Below are the code and all the weights of a small trained network. Each question names an input and a class and asks about switching units off, where a switched-off unit gives its printed mean instead of its output.

import numpy as np


def w(rows, s, z=0):
    codes = np.array(rows[::2]) - 128.0
    scale = np.full(codes.shape[1], s)
    scale[-1] = z or s
    return codes * scale


def f(y):
    return np.maximum(y, 0)


def log_softmax(a):
    a = a - a.max(-1, keepdims=True)
    return a - np.log(np.exp(a).sum(-1, keepdims=True))


def net(x, mask):
    res = np.array(x, float).reshape(1, 7) / 4 @ E
    y = f(res @ A[0][:, :-1].T + A[0][:, -1])
    res = res + np.where(mask, y, B[0][:, -1]) @ B[0][:, :-1]
    return log_softmax(res[-1] @ U[:, :-1].T + U[:, -1])


A, B = {}, {}
E = w([
[109,145,118,132,125,118,168,109,129,115,118,131],'x0',
[77,75,153,147,133,8,110,94,79,179,182,202],'x1',
[122,138,118,127,116,128,152,111,128,124,125,133],'x2',
[107,204,142,156,112,80,51,83,216,168,70,138],'x3',
[167,77,229,208,119,166,183,119,153,173,94,115],'x4',
[122,128,125,126,140,122,139,128,128,126,117,132],'x5',
[241,91,121,140,92,50,125,143,152,73,104,183],'x6',
],0.011)
A[0] = w([
[112,181,61,78,142,111,83,129,127,118,186,128,72],'n1',
[182,88,232,227,140,157,197,88,165,174,105,130,72],'n2',
[80,156,33,85,144,112,67,149,118,76,140,117,50],'n3',
[155,60,109,92,129,166,209,165,1,95,192,109,150],'n4',
[96,101,136,163,120,43,101,108,102,160,178,191,81],'n5',
[152,59,229,196,96,173,168,116,135,189,57,127,46],'n6',
[159,105,111,168,84,96,126,124,132,70,138,132,60],'n7',
[237,88,134,163,94,66,137,126,139,74,68,162,44],'n8',
[155,158,102,80,126,200,122,177,228,62,81,61,90],'n9',
[70,157,114,106,129,181,141,107,79,228,146,109,16],'n10',
[8,151,146,117,170,202,129,91,88,205,170,72,55],'n11',
[162,216,159,133,108,90,73,90,166,154,68,168,134],'n12',
[117,161,65,79,124,95,96,143,91,86,114,123,5],'n13',
[140,198,134,142,110,85,77,83,187,199,87,136,138],'n14',
[118,125,142,152,153,131,81,89,166,154,72,146,37],'n15',
[142,49,149,145,129,175,176,164,53,106,133,138,98],'n16',
[187,200,110,116,149,212,150,207,164,67,68,97,89],'n17',
[136,169,148,96,104,167,148,165,117,104,95,109,82],'n18',
[105,97,156,125,148,45,105,49,82,157,175,114,41],'n19',
[131,165,96,166,124,100,86,85,173,190,118,80,111],'n20',
[200,66,122,115,81,72,132,134,171,40,112,172,44],'n21',
[172,133,77,122,101,64,103,150,134,56,152,130,65],'n22',
[91,148,126,151,86,106,85,84,194,148,64,146,85],'n23',
[193,130,86,125,72,89,158,148,132,100,91,201,29],'n24',
[106,102,150,115,135,38,124,113,104,188,185,160,81],'n25',
[181,160,97,105,139,140,144,114,136,99,78,61,60],'n26',
[73,105,162,158,139,55,145,73,77,173,176,200,75],'n27',
[114,94,141,123,136,110,140,116,87,134,175,155,93],'n28',
[61,153,136,151,115,122,74,96,181,134,97,106,137],'n29',
[145,146,58,60,133,116,76,98,109,62,149,180,93],'n30',
],0.008,0.0023)
B[0] = w([
[96,168,201,97,91,116,128,156,77,132,71,136,192],'n1',
[69,246,182,54,66,74,119,105,46,152,33,102,241],'n2',
[101,219,178,86,71,89,104,131,101,170,105,107,202],'n3',
[198,100,68,167,162,59,226,181,52,52,207,201,251],'n4',
[130,117,124,166,96,199,78,59,151,146,165,144,219],'n5',
[75,209,160,70,89,89,105,123,73,169,87,124,232],'n6',
[162,117,135,124,149,143,153,159,177,154,117,127,160],'n7',
[95,82,158,95,174,161,134,196,214,178,113,60,207],'n8',
[133,104,71,214,53,198,62,68,111,151,147,148,231],'n9',
[147,105,150,139,154,138,131,202,200,161,114,43,198],'n10',
[101,84,174,109,188,135,168,221,254,162,146,57,244],'n11',
[208,104,89,149,185,76,161,183,79,109,194,160,216],'n12',
[104,166,194,101,144,112,99,119,82,127,103,134,176],'n13',
[169,92,94,159,189,67,170,153,56,68,189,159,225],'n14',
[152,128,106,133,133,89,135,137,108,133,113,159,175],'n15',
[152,132,94,118,111,72,168,140,95,90,150,157,208],'n16',
[103,82,107,176,97,205,65,68,127,100,137,171,233],'n17',
[116,120,119,173,116,140,90,115,133,118,130,146,171],'n18',
[119,96,112,155,113,179,88,75,139,115,101,136,206],'n19',
[181,123,94,133,182,80,147,140,102,118,156,159,194],'n20',
[128,117,151,137,170,158,154,190,214,111,136,95,197],'n21',
[99,114,159,86,129,134,129,156,156,159,88,60,174],'n22',
[162,121,101,133,149,88,135,142,99,116,167,153,204],'n23',
[106,96,139,127,172,135,170,128,186,168,119,91,178],'n24',
[94,108,114,178,69,166,80,61,142,130,131,148,214],'n25',
[110,105,112,146,108,191,110,85,141,114,115,174,180],'n26',
[116,107,114,153,85,209,95,68,155,129,113,144,233],'n27',
[169,95,62,155,107,141,100,101,123,103,122,138,175],'n28',
[162,87,74,142,174,71,192,189,111,76,163,164,202],'n29',
[139,217,176,34,82,126,109,146,82,164,78,108,192],'n30',
],0.0071,0.013)
U = w([
[177,121,85,133,152,89,158,153,59,91,175,175,254],'0',
[121,116,106,169,94,195,68,35,147,121,124,156,83],'1',
[101,204,181,48,98,110,110,121,69,138,69,119,83],'2',
[120,110,155,102,165,143,140,178,247,137,124,75,90],'3',
],0.013,0.00085)

Each question gives the input, the list of numbers given to net, and the class t.
The units are the neurons (one row each of A and B). Each row of codes is followed by its name. A weight is (code - 128) times the scale printed after its matrix; where a second scale follows, it is the last column's (A, B and U).
mask holds one flag per neuron, in row order. A switched-off neuron (its flag False) gives its mean, the last column of its row in B, instead of its output. The means were averaged over made-up inputs and are rounded, as every weight is.
A unit's drop is (log p(t) with every unit on - log p(t) with that unit switched off) / (log p(t) with every unit on - log p(t) with every unit switched off).
The circuit of an input: a set's keep is (log p(t) with only the set's units on - log p(t) with every unit switched off) / (log p(t) with every unit on - log p(t) with every unit switched off). Starting from the 12 units with the biggest drops (on a tie, the unit counted first), units are removed one at a time, each time the one whose removal leaves the highest keep (on an exact tie, the one counted first), for as long as the keep stays at least 0.8.
units of the circuit, in order: the units of the circuit, biggest drop first
unit that matters most: the unit with the biggest drop
k most important neurons: the k neurons with the biggest drops, biggest first
drop when u is switched off: that unit's drop, to one decimal
input [8,-4,5,1,-8,4,7], class 2: unit that matters most => n30
input [0,7,-6,-5,-7,3,5], class 1: units of the circuit, in order => [n5; n25]
input [-6,-4,-3,8,6,-4,-8], class 0: 2 most important neurons => [n14; n29]
input [0,8,-3,7,-7,-8,-7], class 1: 2 most important neurons => [n27; n5]
input [0,-7,-3,7,-4,3,-8], class 3: 2 most important neurons => [n11; n4]
input [4,1,-5,6,7,4,8], class 3: 4 most important neurons => [n8; n21; n24; n4]
input [0,-4,8,7,-1,-2,6], class 0: 2 most important neurons => [n12; n14]
input [4,-6,6,-7,5,5,8], class 3: 2 most important neurons => [n8; n21]
input [2,7,8,-2,3,-8,-7], class 1: 3 most important neurons => [n27; n25; n19]
input [2,-6,-2,2,-7,-2,1], class 2: 2 most important neurons => [n30; n3]
input [-7,4,1,7,-7,-1,-7], class 0: 2 most important neurons => [n29; n14]
input [2,-4,4,5,2,-1,6], class 3: 4 most important neurons => [n8; n4; n21; n24]
input [5,-3,-6,6,8,0,0], class 2: 2 most important neurons => [n2; n6]
input [1,7,6,-6,5,-2,-6], class 1: unit that matters most => n27
input [-1,3,-4,8,7,-7,-5], class 0: 3 most important neurons => [n14; n29; n12]
input [-5,-6,-5,-8,7,1,-5], class 0: 2 most important neurons => [n4; n16]
input [8,-3,1,6,-6,-6,-6], class 0: 3 most important neurons => [n29; n2; n14]
input [-5,-6,-6,1,-1,-5,5], class 1: 2 most important neurons => [n9; n17]
input [-6,-4,-5,-6,8,3,7], class 2: drop when n6 is switched off => 0.5
input [2,8,-8,-6,6,8,-6], class 1: units of the circuit, in order => [n27]
input [7,7,3,2,8,-6,6], class 2: drop when n2 is switched off => 2.0
input [0,-6,1,-6,-6,-8,8], class 3: drop when n21 is switched off => 0.2
input [6,-5,5,0,-2,-1,3], class 1: drop when n17 is switched off => 0.0
